Each name stands for a flat space through zero: a line, a plane or more. A row that begins with a name and a colon came from that space; any other row is followed by the name of the space it lies nearest, among the names in its block.
ser-dum: 21	-272	125	-98	43	119	46	-60	-32	-80	-111	-32	82	-5	134	-353	-134	10	37	2
ser-dum: 41	106	143	50	-137	117	71	10	-13	-338	-129	16	134	47	-384	-57	-2	-167	-109	-210
pade-fezun: -201	-163	95	-284	65	367	63	-27	-327	-135	25	-315	296	-244	-60	-14	-203	74	-37	-434
ser-dum: 100	-122	207	210	-138	-63	8	-247	100	44	95	119	161	183	-142	164	90	-92	-177	82
zoga-pil: -47	211	-173	-3	-64	254	172	166	120	-440	-228	0	-195	288	-354	-340	-223	-266	190	141
zoga-pil: -188	-275	39	-124	222	14	-241	368	-237	-59	-5	-174	-100	-559	248	-95	-1	298	110	-61
ser-dum: 55	-91	10	-182	66	-64	-197	180	-132	-52	68	-130	259	-144	0	-251	45	101	-21	-30
ser-dum: 177	-269	359	-21	-339	-57	105	-242	19	96	25	82	-38	79	-48	160	178	-49	-167	192
kunu-gusa: 8	-266	217	151	164	-20	-95	44	-258	183	265	-271	205	-241	-5	154	-13	189	-253	-306
zoga-pil: -306	60	179	116	-370	260	117	-125	84	58	66	74	41	-239	-103	189	78	100	-187	-355
ser-dum: 235	-47	-285	-132	511	-430	-216	165	-168	198	5	-237	115	-106	462	-49	99	119	239	38
kunu-gusa: -98	22	150	63	-217	219	36	-53	240	-119	-134	107	66	159	-35	-39	-90	-118	14	-33
kunu-gusa: -76	58	69	-1	-83	30	20	-3	-67	2	98	-3	52	-115	-204	-37	-1	75	-180	-106
kunu-gusa: 384	176	-113	72	221	-346	-132	59	-34	14	-14	40	-19	256	-16	326	143	-176	39	115
zoga-pil: -183	51	84	179	-131	178	-102	-90	117	36	73	283	-60	-27	9	481	38	-4	-77	-73
kunu-gusa: -176	66	13	-342	-159	449	148	94	-56	-220	-156	-15	-127	9	-105	-270	-288	-44	61	-82
zoga-pil: -91	396	-290	40	75	-63	49	102	-34	-185	24	-64	66	-13	-377	-110	0	-48	-3	-117
pade-fezun: -93	-8	155	353	0	-176	-55	-90	182	-69	-147	227	-132	-159	49	364	173	-5	3	9
zoga-pil: -153	77	-15	233	-73	49	-16	-22	108	-26	56	101	33	-68	-100	75	56	19	-60	-111
kunu-gusa: 14	207	-263	101	63	-182	-33	37	169	-30	-134	157	-156	30	155	85	159	-64	230	113
zoga-pil: 50	-111	-24	244	183	-81	-33	91	-128	144	181	-107	-134	-75	26	179	21	80	-67	-45
ser-dum: -351	26	-148	-127	-13	272	-19	159	48	103	44	61	-207	-209	202	-276	-203	221	82	13
kunu-gusa: -125	190	-34	60	-1	-12	158	-8	-162	-520	-93	-209	348	-194	-685	-336	29	-88	-118	-325
ser-dum: 54	-87	296	-57	-306	44	30	-21	36	35	-62	214	-158	-124	11	-38	108	60	-179	-11
ser-dum: 194	36	-214	-98	413	-455	-314	207	-159	491	208	-97	-125	-150	508	376	144	240	80	133
zoga-pil: 135	-70	-68	12	74	-102	124	60	-85	24	21	-264	34	32	-31	-321	-3	2	24	-26
kunu-gusa: 115	292	16	7	36	-63	24	48	39	-215	-62	-94	245	249	-424	-170	-125	-174	-123	-86
ser-dum: -88	-82	77	313	96	-39	-41	-57	209	163	-121	181	-249	-67	414	364	26	39	111	-30
zoga-pil: -197	219	-109	-1	-81	9	19	12	92	-3	-97	112	-168	-176	79	255	98	39	106	-75
zoga-pil: 56	-139	114	203	218	-389	-137	-190	73	-170	-242	308	-106	-143	130	355	213	-44	108	270
zoga-pil: -60	-308	206	-4	74	102	-101	83	-428	145	309	-275	130	-437	-17	320	72	245	-244	-386
pade-fezun: 80	-86	208	26	-104	51	16	-192	-17	24	-28	117	97	14	41	263	77	-56	-115	-169
pade-fezun: 173	178	-139	-61	8	-30	115	4	-144	164	103	-87	-28	56	-15	36	51	-10	-83	-235
ser-dum: -100	196	-195	-37	-188	118	88	118	155	-66	-108	77	-293	57	28	26	47	-75	210	118
pade-fezun: -170	-235	128	55	38	-128	-42	-106	-65	205	76	27	-160	-347	226	306	113	226	-25	101
pade-fezun: -154	154	-209	-265	-130	346	90	-38	-81	-41	-16	341	-335	-42	35	10	-91	11	54	11
kunu-gusa: -43	153	-48	228	-282	75	213	-198	274	-73	-69	70	106	216	-157	-96	94	-174	17	-97
ser-dum: -176	-164	81	-49	253	-79	-84	46	-215	112	66	-248	128	-420	164	61	-46	260	-47	-224
pade-fezun: 209	-66	170	18	-4	-49	6	46	90	-59	-34	-320	435	289	-126	-377	-110	-129	-63	-88
ser-dum: 197	-72	303	107	-362	126	95	-170	136	-185	-68	213	23	329	-307	74	62	-260	-163	103
pade-fezun: -173	-12	56	108	76	-6	80	-186	114	-427	-321	-32	233	-40	-153	7	-22	-167	173	-67
zoga-pil: -145	13	141	92	-110	-205	120	-106	289	70	-321	253	-407	-204	291	-15	82	99	104	213
pade-fezun: 305	217	-256	-24	144	-215	106	64	-44	-149	-38	-123	23	335	-280	-309	-14	-207	64	155
kunu-gusa: 69	213	-120	-332	18	142	236	40	-217	-352	-86	-252	165	169	-530	-524	-247	-159	-46	-82
pade-fezun: 120	178	-231	12	147	-134	58	63	-5	-234	-94	-45	-20	192	-241	-206	-28	-165	122	160
kunu-gusa: 149	-236	102	-148	188	-106	-137	63	-275	-64	78	-113	113	-102	-55	-34	-3	56	-71	85
pade-fezun: -143	46	118	173	-12	-40	46	-201	248	150	-165	334	-269	-38	279	252	-34	44	5	57
pade-fezun: -113	330	-460	33	19	-52	49	360	-76	-89	76	-58	-336	-203	-192	-249	114	87	132	18
kunu-gusa: -138	208	-228	-119	137	7	-20	171	0	25	-108	48	-297	-146	195	59	-63	81	186	15
zoga-pil: 10	-217	272	45	-83	23	64	-135	54	-175	-196	132	-91	-17	-22	2	-11	-68	-11	126
kunu-gusa: -28	111	-62	-85	-31	51	63	8	58	300	118	-20	-122	112	123	-78	-148	89	-61	46
pade-fezun: -193	157	-162	55	-59	128	-67	179	85	-103	-4	-37	50	-109	-23	-31	37	20	114	-153
157	89	-120	113	-124	-161	139	-214	195	204	-1	226	-228	271	121	93	137	-102	50	264 -> ser-dum
-192	184	-147	179	190	-12	-23	269	-62	-106	-8	-251	-3	-264	-100	22	-27	86	57	-316 -> pade-fezun
-12	321	-218	-38	-67	168	-83	264	143	0	-21	248	-335	172	33	16	-90	-60	92	98 -> ser-dum
62	-29	213	138	-309	-2	-195	-41	173	-35	50	397	45	30	-79	192	238	-40	-163	94 -> kunu-gusa
90	119	-137	-180	97	-71	-141	151	75	-2	-80	130	-110	134	140	-134	-68	-23	131	252 -> kunu-gusa
-182	263	-247	45	-20	252	-205	323	80	-54	90	83	-37	-24	13	109	-32	13	102	-162 -> pade-fezun
171	-121	166	68	55	-142	32	-98	-81	-124	-39	-250	352	57	-159	16	72	-110	-61	-153 -> pade-fezun
38	-223	407	177	-13	-75	-135	-90	-61	-335	-68	-10	336	-98	-335	228	99	-95	-179	-81 -> kunu-gusa
-30	-127	83	-35	-161	183	-38	37	116	52	7	133	-161	108	127	5	-60	-11	41	196 -> ser-dum
118	-30	136	-60	-13	-49	-56	-14	-101	-73	32	29	62	35	-180	96	19	-42	-130	47 -> kunu-gusa
139	-267	346	-156	-276	179	221	-213	-88	-76	5	-187	335	134	-240	-419	-85	-75	-233	-137 -> zoga-pil
-117	267	-150	111	96	-176	-170	145	286	368	79	135	-132	22	306	-16	-62	177	14	121 -> kunu-gusa
137	216	-271	254	319	-300	-158	204	68	-115	-28	-140	267	57	-39	-191	95	-65	112	-153 -> kunu-gusa
-318	97	-56	-104	-405	359	10	34	291	370	50	426	-486	-93	447	56	-29	200	49	105 -> kunu-gusa
-39	-90	61	74	30	187	-148	178	3	101	39	18	-56	-89	268	165	-37	71	21	-212 -> kunu-gusa
-83	-148	306	-11	-179	18	122	-115	-49	86	-65	51	-162	-289	62	107	65	137	-158	-124 -> ser-dum
75	64	-31	-111	-193	156	23	-92	57	-82	-33	169	82	182	-42	-24	43	-137	13	-19 -> pade-fezun
-154	-20	124	259	118	-232	175	-134	116	-197	-288	-121	7	-211	-73	-74	21	0	65	-74 -> pade-fezun
69	-164	390	-1	-332	148	57	-158	-5	-155	27	123	195	62	-355	-152	14	-69	-313	-40 -> ser-dum
42	16	67	-15	-70	129	45	74	-29	-276	-90	-105	188	56	-257	-248	-50	-118	-30	-167 -> pade-fezun

Each name stands for a flat space through zero: a line, a plane or more. A row that begins with a name and a colon came from that space; any other row is followed by the name of the space it lies nearest, among the names in its block.
zivorzak: -93	-38	-138	293	290	210	-39	202	-486	201	114	376	164	-14	-139	161	-159	235	147	-204
zivorzak: -250	-186	232	147	-306	-87	140	-345	305	-110	-137	-360	81	-105	-161	16	-102	-276	-68	334
puvufup: -331	14	105	175	128	109	-350	104	-210	-38	62	-34	99	-73	-205	140	-195	57	277	397
zivorzak: -201	96	76	75	-124	-97	96	-104	233	29	-13	73	-20	-72	172	167	167	-197	-54	152
zivorzak: 82	16	-260	387	-277	239	-129	266	-130	-93	151	128	234	-6	237	-84	-125	37	26	-18
zasefposi: -162	70	281	-252	-76	-94	366	105	170	48	-97	-37	-31	-32	-181	73	173	24	164	213
zivorzak: 203	-64	38	185	80	166	-197	162	-185	-17	-52	189	-16	-90	49	33	-282	40	-98	12
ripinevu: 7	-386	3	292	57	198	-152	-31	-233	89	135	269	67	-352	136	334	-355	-133	-44	4
zasefposi: 278	103	-255	149	-26	92	462	119	-79	88	115	49	-70	-74	167	-225	207	-83	-190	-59
puvufup: 78	-137	166	-118	-219	38	-10	222	65	-108	54	-148	-70	64	-28	-69	-188	10	146	-156
ripinevu: -140	-181	-148	216	-145	-16	317	-289	227	15	-67	-309	-175	-112	-55	-314	74	-351	-197	248
zivorzak: -168	-62	86	-18	-491	-16	244	-47	348	-76	-54	-201	-19	24	-79	-97	-22	-270	-96	129
zasefposi: -278	-166	202	-150	-125	-161	72	-268	209	-64	-167	-230	69	165	-358	-9	-102	61	84	39
zasefposi: -213	-257	67	267	108	-109	-11	-19	-60	-288	5	-228	182	-140	-164	24	-154	252	305	676
zasefposi: 250	35	17	0	347	-20	-142	-21	-209	57	115	228	-60	-36	232	163	-34	153	-15	-162
zivorzak: -51	-161	3	-127	-139	-151	232	-106	234	-81	-198	-34	59	-19	-111	-10	74	35	-81	103
zasefposi: 79	64	189	-153	-11	-50	-199	-165	160	7	-347	-52	77	111	-68	-46	14	56	-72	-169
ripinevu: -163	199	104	-94	-290	-71	298	171	175	-69	87	-58	74	112	-38	19	163	24	144	164
zivorzak: -77	-483	-128	189	102	-7	693	195	-151	-21	-127	-116	-69	-195	-511	-212	-105	97	25	215
zasefposi: -121	13	-200	209	-196	217	-288	183	-45	29	49	64	64	35	113	-110	-70	-96	71	-133
puvufup: -379	61	5	54	110	-15	101	34	3	101	-57	89	-71	0	-212	23	82	-2	112	295
zasefposi: 99	8	275	-152	-200	-62	120	-119	225	31	-23	-79	-73	153	96	-9	-40	-61	-15	-319
zasefposi: 468	-430	-152	54	-572	43	285	-192	332	-227	10	-418	-20	-191	274	-341	-126	-355	-362	-94
zivorzak: 241	111	-283	-199	-115	-82	289	110	124	7	117	236	-102	-38	296	20	282	-78	-272	-114
ripinevu: -305	194	-21	-17	-29	-119	291	77	62	59	203	57	-29	53	9	133	262	-30	147	119
puvufup: 293	-240	272	-107	101	155	-270	108	-70	-66	-19	-452	-143	-97	71	-331	-186	63	374	-64
puvufup: -152	-23	19	-46	-10	-82	53	-115	50	-10	-94	57	95	-20	-166	143	9	13	-70	144
ripinevu: -15	-109	128	-144	-321	-112	-1	-118	297	-134	27	10	108	-55	211	203	-12	-59	-12	94
zasefposi: -315	81	-49	-120	434	-48	-382	80	-284	55	15	155	36	13	-269	241	17	215	232	131
ripinevu: -164	-97	-10	-182	-148	-1	-206	7	13	-125	106	-523	87	230	-231	-284	-31	108	401	-171
zivorzak: 248	-83	-292	-104	-259	10	441	-44	64	-16	96	32	-50	-51	-22	-105	27	-183	-429	-56
ripinevu: -286	-82	67	10	-199	16	-158	-100	29	-109	89	-304	137	43	-231	10	-146	-67	171	182
zivorzak: 197	57	-400	-193	383	-215	86	-34	-84	26	-70	419	-3	-1	130	115	312	272	-241	-105
puvufup: -31	75	-97	-129	342	-188	416	200	-137	100	39	210	-185	-45	-159	155	255	77	-59	-68
zivorzak: -289	-24	312	222	254	-76	-140	-208	11	42	-200	-50	116	-72	-68	147	2	110	263	261
puvufup: -84	-44	-151	123	17	71	-305	-53	-68	-10	61	59	23	111	56	-58	-138	53	38	-83
puvufup: -297	140	115	-256	-101	-70	-335	-363	189	59	-242	193	153	264	-240	181	-100	69	-139	18
zivorzak: -357	-237	107	141	-82	81	-323	61	51	-72	5	-205	150	-155	50	18	-52	22	501	263
ripinevu: 439	164	24	-12	163	84	41	57	-89	121	-238	361	-58	-105	123	60	6	-15	-415	-131
zivorzak: -320	-320	116	369	-206	-32	280	305	107	-231	92	-581	68	-206	-33	-216	81	-32	607	355
puvufup: 324	-19	96	-27	-328	73	511	311	175	-27	-79	-9	-54	-35	141	-223	73	-17	-47	-98
ripinevu: 47	140	197	-291	-5	-65	-64	131	92	-24	-116	-17	-39	209	-72	-60	39	192	148	-144
zasefposi: -20	-71	39	-151	-107	-32	-31	101	71	-117	-64	-75	35	-17	-116	0	-41	48	52	135
puvufup: -80	-240	34	92	-28	-2	89	-37	32	-4	-136	-165	150	-180	-66	-7	61	-15	147	6
ripinevu: 189	-206	-104	-215	-244	-155	462	-250	376	-50	-218	-135	-163	-85	-41	-194	122	-243	-442	39
ripinevu: 45	24	-121	125	-187	95	32	-22	56	1	88	12	47	-112	204	-24	48	-172	-101	104
ripinevu: -21	30	44	-249	37	-138	21	-2	149	-33	-106	-37	-102	131	-55	-80	108	106	50	-36
zasefposi: -363	55	5	453	42	179	-419	29	-161	31	90	30	209	-132	110	149	-74	-56	286	274
puvufup: -146	110	-151	57	-109	-6	89	100	-6	-13	206	-138	15	-109	55	49	212	-223	37	88
ripinevu: -143	504	56	241	379	40	-134	52	-156	187	-67	392	-134	40	58	140	121	-6	-122	279
zasefposi: 72	-109	310	-236	-45	-130	367	-152	223	30	-170	-80	-12	-96	-49	55	97	17	18	90
zivorzak: -177	-204	-108	45	-260	-48	43	-167	206	-166	-29	-379	47	-44	-125	-198	-10	-150	9	281
ripinevu: -385	264	148	-273	-378	-303	139	-183	340	-200	165	-229	123	296	-180	183	130	-29	53	240
ripinevu: -41	131	-61	389	0	176	-349	-21	-187	41	267	223	199	-171	405	292	-68	-107	41	111
zasefposi: 52	-9	-72	-74	161	-46	32	-62	-79	8	-61	163	9	-76	-97	114	-4	62	-167	152
puvufup: 33	-44	207	170	-163	139	13	5	55	14	-47	-96	51	-79	80	-63	-119	-84	83	86
puvufup: -416	-23	57	188	-3	178	-604	-108	-147	46	-35	29	262	21	-171	170	-248	19	228	114
puvufup: -554	-139	143	468	142	-124	-139	-290	114	-72	-92	-153	71	-61	-42	64	-45	14	285	529
puvufup: 623	-118	-125	7	-551	237	-161	25	116	-212	50	-84	162	86	373	-312	-305	-1	-249	-256
zasefposi: -64	-29	148	-105	117	-83	-67	50	-38	-69	7	-42	34	35	-91	86	-37	190	214	85
42	17	268	-156	173	-115	372	283	-62	37	-17	-126	-51	91	-143	-54	164	273	384	-235 -> zivorzak
-113	73	-452	219	7	181	-207	412	-281	29	209	238	80	84	79	-64	31	104	137	-227 -> puvufup
116	-283	187	-154	-222	65	-24	-20	173	-90	-121	-319	-32	-23	-47	-242	-165	-12	146	-22 -> puvufup
254	-382	-16	29	-567	135	632	-120	295	17	76	-355	-122	-274	128	-283	-34	-497	-254	-53 -> puvufup
-29	-17	-367	-202	201	-158	-170	-217	-27	-3	-47	216	7	58	-69	108	103	74	-276	-64 -> zivorzak
100	-241	40	281	36	234	-168	396	-340	-118	62	-166	92	-40	-155	-171	-360	200	326	-57 -> zivorzak
347	-89	-206	-61	130	140	-94	130	-367	31	126	87	30	73	-114	-50	-219	135	-133	-463 -> ripinevu
-53	318	-133	-75	165	-393	27	-495	286	-80	-138	93	-64	68	113	172	338	-119	-489	290 -> ripinevu
-219	-32	-257	248	88	56	-142	44	-116	-30	44	4	-6	-104	-66	-33	-6	-87	-11	281 -> zasefposi
35	-137	30	5	-82	48	-258	-15	-77	-97	143	-177	141	-73	64	91	-130	-19	145	-85 -> zivorzak
-32	-41	433	73	182	-25	81	119	6	106	-161	99	-62	-17	29	117	-44	146	274	-130 -> ripinevu
-343	34	-45	81	114	38	-116	29	-57	113	82	93	-86	-169	-32	184	71	-202	67	237 -> zasefposi
217	5	-134	-78	-36	88	173	418	-203	-21	115	48	-34	150	-107	-162	-58	188	67	-358 -> zivorzak
17	-130	67	168	165	114	-123	125	-224	0	60	-70	-93	-117	-102	-2	-226	-35	79	51 -> zivorzak
-346	-204	204	200	-438	18	41	-107	229	-123	-165	29	262	6	-209	162	-302	-30	2	312 -> puvufup

Rows lie near named flat spaces through zero. A row that begins with a name and a colon came from that space; any other row is followed by the name of its block's space that it lies nearest.
busol-kad: 317	6	306	232	-289	-131	-322	148	182	263	314	-310	96	77	-207	-118	132	-295	-7	102
sed-gari: -126	92	-207	-195	-47	-71	115	85	-51	-25	-118	16	-5	-143	33	93	102	67	66	32
maru-fel: -62	191	-19	631	-95	-315	-222	-136	-1	26	300	-343	23	300	-99	517	-147	-539	-133	95
sed-gari: -234	-37	-161	-331	174	171	119	232	-25	-66	134	71	-383	-50	42	203	44	-78	-27	-37
sed-gari: 43	-10	118	-85	146	-179	11	188	158	-69	127	-47	-40	-29	84	70	125	-182	17	-12
maru-fel: -242	-208	-25	-161	-25	53	277	-323	-168	-240	171	34	-158	-279	61	171	414	83	28	2
sed-gari: 113	77	322	12	-24	-222	-122	-95	299	-142	-18	-202	246	-180	99	-91	258	3	5	12
nater-fode: -180	-295	-129	-238	265	112	361	27	-22	-181	-51	297	-299	-78	116	76	119	277	141	-37
nater-fode: -50	-28	-41	58	-12	-6	-21	34	16	24	97	-37	-93	25	-47	125	15	-48	29	12
busol-kad: 149	47	213	155	168	-168	-249	323	116	91	280	-212	-182	251	-10	242	-47	-439	-145	-37
nater-fode: 1	105	-35	95	74	44	-209	238	83	103	-25	-162	-286	233	-48	272	-132	-41	-113	36
maru-fel: 69	-55	-15	-161	110	93	19	35	121	-31	-78	97	-39	-62	45	-139	0	244	72	15
sed-gari: -94	-86	131	-250	99	429	-54	480	7	159	-279	79	-476	228	-38	-55	-152	157	-166	-131
nater-fode: -75	-180	39	-125	19	-68	346	-327	-79	-232	-123	249	278	-283	140	-246	202	216	151	-64
busol-kad: 88	123	363	291	-144	-185	-264	173	168	103	26	-323	54	187	-62	94	33	-345	-159	-7
busol-kad: -265	-2	111	-213	-603	-258	502	-528	145	-345	46	-116	488	-665	55	-294	753	-61	181	286
sed-gari: 30	227	-114	-138	186	7	-49	181	117	-38	-297	13	-39	108	125	10	-218	113	-92	43
sed-gari: -113	-65	9	114	-182	63	80	-213	-70	-12	-168	46	124	-64	-49	-80	34	188	57	-23
nater-fode: 129	224	256	325	-71	38	-471	210	129	195	-282	-377	-172	380	-82	216	-172	18	-287	5
maru-fel: -17	-16	-76	86	-17	-205	153	-354	98	-232	-16	-72	69	-151	97	148	263	195	86	193
maru-fel: 79	56	-64	-28	-139	-200	15	-173	90	-54	47	-83	235	-243	6	-49	229	101	146	118
busol-kad: -205	-144	-70	-66	146	-91	260	-106	-127	-170	325	203	79	-152	72	51	41	-309	105	-137
busol-kad: -104	-43	28	-236	152	121	-67	269	101	-10	-85	-39	-334	-38	34	181	122	182	-10	-85
sed-gari: 3	-30	-184	-257	-36	-3	188	-167	134	-122	91	134	167	-319	40	-228	143	189	221	130
maru-fel: 55	-65	168	406	193	-348	-33	-221	152	-182	354	-88	143	87	77	224	9	-344	31	-9
sed-gari: 105	14	57	172	-86	-126	-139	-90	103	41	54	-110	150	-40	-55	2	56	44	83	25
nater-fode: -3	-55	96	-97	215	296	-210	479	227	133	-175	-51	-552	283	-36	153	-146	222	-100	-41
maru-fel: 8	-94	217	258	13	193	-236	89	63	151	-128	0	-57	223	-108	-50	-240	111	-35	-181
nater-fode: -107	69	-242	-253	229	-52	139	64	54	-141	78	156	19	-141	123	34	-70	-38	102	-17
nater-fode: -50	-33	-183	399	-55	-513	254	-557	167	-284	7	57	515	-222	90	91	143	144	355	157
busol-kad: 232	185	218	166	-98	80	-292	392	-7	291	-205	-226	-186	462	-94	-14	-251	-212	-329	66
sed-gari: 79	-18	86	220	-159	-90	-85	-297	55	-14	61	-84	254	-97	-55	-82	82	77	81	32
sed-gari: 84	2	206	306	12	-189	-185	32	235	22	-96	-132	117	99	-14	71	-15	49	57	-40
maru-fel: 121	-82	195	76	89	-101	39	-156	-104	-84	132	21	113	15	77	-66	63	-170	-83	-60
busol-kad: 26	-49	-89	-174	165	54	10	132	-3	0	56	68	-169	-18	33	55	10	75	31	-21
busol-kad: 104	168	218	272	-251	-176	-162	87	170	111	-252	-239	182	149	-58	-47	-11	-68	-79	92
sed-gari: 201	-12	198	-131	-110	-19	-103	71	-26	90	165	-120	39	-90	-37	-155	209	-133	-64	11
busol-kad: 165	79	225	-300	-42	-84	41	-83	-67	-101	53	-63	216	-233	129	-266	273	-146	-132	0
nater-fode: -204	-6	-197	216	98	-357	184	-258	52	-241	102	22	156	-125	95	335	95	-60	192	25
maru-fel: 48	-85	108	-79	122	52	-49	92	40	16	163	79	14	-30	6	-115	-42	-97	32	-126
nater-fode: 47	-102	-104	198	227	-56	66	-111	36	-55	76	211	100	114	37	-28	-265	23	127	-41
maru-fel: -49	139	-65	193	-164	-123	45	-250	-152	-70	-65	-182	10	71	14	224	85	-92	-160	163
nater-fode: -35	-160	-451	-86	560	4	250	199	-91	-57	453	429	-252	194	79	163	-429	-296	153	-40
maru-fel: -40	-13	-7	26	6	25	-11	146	-38	79	-12	36	-47	85	-39	21	-96	-84	-2	-63
nater-fode: -84	-93	-97	-86	20	344	-32	-56	-138	60	-49	114	-190	20	-67	-37	-120	245	-23	-78
busol-kad: 147	144	413	135	-136	-108	-272	-98	47	14	-128	-236	311	-34	25	-150	88	-89	-167	-118
busol-kad: 91	29	-165	377	-67	215	-169	20	-145	283	-263	111	-3	403	-174	-73	-546	188	-31	-14
maru-fel: 25	15	-75	91	98	-311	166	-170	28	-189	169	-30	77	-38	116	177	135	-178	34	137
19	192	-74	363	144	-230	-285	269	73	119	276	-239	-169	359	-64	483	-271	-502	-113	17 -> nater-fode
-215	-7	-108	-37	39	-112	173	-171	35	-204	82	28	46	-181	80	152	136	-32	91	10 -> sed-gari
10	78	-24	-109	-95	-47	35	-81	73	-51	-147	-15	168	-168	37	-126	105	164	60	55 -> sed-gari
327	-67	58	65	302	-8	-125	290	85	132	289	75	-157	318	-4	-67	-285	-269	-55	22 -> sed-gari
-160	-174	192	70	199	157	-64	86	67	-41	-76	82	-173	82	18	90	-82	115	1	-250 -> nater-fode
-311	133	-215	-192	77	403	53	246	-164	48	-566	126	-368	224	30	121	-331	294	-200	-85 -> sed-gari
-2	-127	-447	24	411	120	102	292	-168	129	99	361	-332	333	-21	187	-500	2	107	-59 -> busol-kad
-119	-133	-227	56	-159	-24	282	-547	-178	-159	-8	171	255	-279	1	-83	156	293	207	67 -> nater-fode
-92	-63	46	146	235	-398	325	-262	-72	-332	-134	145	248	-52	259	140	105	-62	44	-72 -> nater-fode
-89	-27	23	1	73	80	84	154	-105	23	-178	88	-140	174	28	39	-132	-37	-101	-73 -> sed-gari
26	-98	205	338	165	74	-215	46	41	82	52	38	-7	263	-54	29	-312	-96	-39	-218 -> nater-fode
57	144	12	-249	-287	371	-245	116	-67	227	-105	-169	-144	-46	-154	-177	25	160	-159	53 -> nater-fode
-7	44	-57	57	-205	175	-29	-257	-67	48	-425	72	228	-71	-47	-248	-98	484	47	-11 -> busol-kad
38	-32	21	122	333	-1	-152	503	79	139	60	4	-396	413	-10	295	-295	-217	-88	-96 -> sed-gari
102	24	-145	-157	168	-79	-40	-46	275	-116	280	-23	-16	-182	56	27	93	74	158	138 -> maru-fel
16	24	72	-135	-30	-92	86	102	27	-43	-86	-65	-52	-45	63	16	193	-22	-48	65 -> nater-fode
-8	132	71	-142	-55	-149	103	22	-79	-57	41	16	270	-116	82	-167	37	-336	-67	-42 -> maru-fel
-210	-65	179	-112	-98	302	-90	-28	-110	3	-223	-70	-197	-75	-34	54	143	254	-127	-180 -> nater-fode
